Below are the code and all the weights of a small trained network. Each question names an input and a class and asks about switching units off, where a switched-off unit gives its printed mean instead of its output.

import numpy as np


def w(rows, s, z=0):
    codes = np.array(rows[::2]) - 128.0
    scale = np.full(codes.shape[1], s)
    scale[-1] = z or s
    return codes * scale


def norm(h):
    return h / np.sqrt((h * h).mean(-1, keepdims=True) + 1e-5)


def f(y):
    return np.maximum(y, 0)


def log_softmax(a):
    a = a - a.max(-1, keepdims=True)
    return a - np.log(np.exp(a).sum(-1, keepdims=True))


def net(x, mask):
    res = np.array(x, float).reshape(1, 3) / 4 @ E
    u = 0
    for l in range(3):
        y = f(norm(res) @ A[l][:, :-1].T + A[l][:, -1])
        res = res + np.where(mask[u : u + 3], y, B[l][:, -1]) @ B[l][:, :-1]
        u += 3
    return log_softmax(norm(res)[-1] @ U[:, :-1].T + U[:, -1])


A, B = {}, {}
E = w([
[123,172,94],'x0',
[71,164,182],'x1',
[88,255,247],'x2',
],0.0044)
A[0] = w([
[189,168,194,130],'L0N1',
[112,65,169,3],'L0N2',
[7,183,137,84],'L0N3',
],0.018,0.002)
B[0] = w([
[194,154,189,220],'L0N1',
[150,65,173,173],'L0N2',
[144,118,4,254],'L0N3',
],0.018,0.0082)
A[1] = w([
[22,79,255,2],'L1N1',
[116,35,226,79],'L1N2',
[114,249,222,121],'L1N3',
],0.0093,0.0015)
B[1] = w([
[155,180,244,168],'L1N1',
[167,64,238,251],'L1N2',
[7,225,19,172],'L1N3',
],0.011,0.0031)
A[2] = w([
[50,117,2,173],'L2N1',
[133,170,49,253],'L2N2',
[153,158,227,98],'L2N3',
],0.012,0.0022)
B[2] = w([
[75,251,180,234],'L2N1',
[69,9,163,254],'L2N2',
[128,185,95,169],'L2N3',
],0.013,0.0083)
U = w([
[182,232,170,2],'0',
[53,165,18,93],'1',
[7,112,181,164],'2',
[132,116,250,151],'3',
[188,102,93,217],'4',
],0.017,0.0037)

Each question gives the input, the list of numbers given to net, and the class t.
The units are the neurons (one row each of A and B). Each row of codes is followed by its name. A weight is (code - 128) times the scale printed after its matrix; where a second scale follows, it is the last column's (A, B and U).
mask holds one flag per neuron, layer by layer. A switched-off neuron (its flag False) gives its mean, the last column of its row in B, instead of its output. The means were averaged over made-up inputs and are rounded, as every weight is.
A unit's drop is (log p(t) with every unit on - log p(t) with that unit switched off) / (log p(t) with every unit on - log p(t) with every unit switched off).
The circuit of an input: a set's keep is (log p(t) with only the set's units on - log p(t) with every unit switched off) / (log p(t) with every unit on - log p(t) with every unit switched off). Starting from all 9 units, units are removed one at a time, each time the one whose removal leaves the highest keep (on an exact tie, the one counted first), for as long as the keep stays at least 0.8.
units of the circuit, in order: the units of the circuit, biggest drop first
k most important neurons: the k neurons with the biggest drops, biggest first
k most important neurons of layer l: the k neurons of layer l with the biggest drops, biggest first
input [-1,4,5], class 1: 2 most important neurons : [L0N3 L1N2]
input [7,3,-1], class 1: 2 most important neurons : [L0N3 L2N1]
input [-3,0,7], class 4: 2 most important neurons : [L0N1 L0N3]
input [6,-3,8], class 4: units of the circuit, in order : [L0N1 L0N3 L2N1]
input [5,-7,7], class 4: units of the circuit, in order : [L2N1]
input [1,-1,-1], class 2: 4 most important neurons : [L1N2 L0N2 L1N1 L0N3]
input [5,2,-5], class 2: 3 most important neurons : [L0N1 L0N2 L0N3]
input [1,4,-5], class 3: 2 most important neurons : [L0N3 L1N2]
input [8,-6,-3], class 2: 2 most important neurons : [L0N1 L0N3]
input [0,-8,-8], class 2: 4 most important neurons : [L0N1 L0N2 L0N3 L1N2]
input [3,-1,5], class 4: units of the circuit, in order : [L0N3 L0N1]
input [-2,-4,1], class 0: 2 most important neurons : [L0N3 L2N2]
input [-3,0,3], class 4: 2 most important neurons : [L0N1 L2N1]
input [2,-8,-3], class 2: units of the circuit, in order : [L0N1 L0N3]
input [-1,-4,7], class 4: units of the circuit, in order : [L2N1]
input [5,7,-6], class 3: 2 most important neurons of layer 0 : [L0N1 L0N3]
input [5,-6,8], class 4: units of the circuit, in order : [L0N1 L0N3 L2N1]
input [-7,-4,-7], class 3: 3 most important neurons : [L0N3 L1N2 L0N2]
input [-2,2,3], class 4: units of the circuit, in order : [L0N1 L0N3]
input [-8,-4,5], class 0: units of the circuit, in order : [L2N2]
input [6,-4,1], class 2: 2 most important neurons : [L0N2 L1N2]
input [5,-2,-4], class 2: 2 most important neurons of layer 0 : [L0N1 L0N2]
input [2,-3,4], class 4: units of the circuit, in order : [L0N1 L2N1 L0N3]
input [1,4,-3], class 3: 2 most important neurons of layer 0 : [L0N3 L0N1]
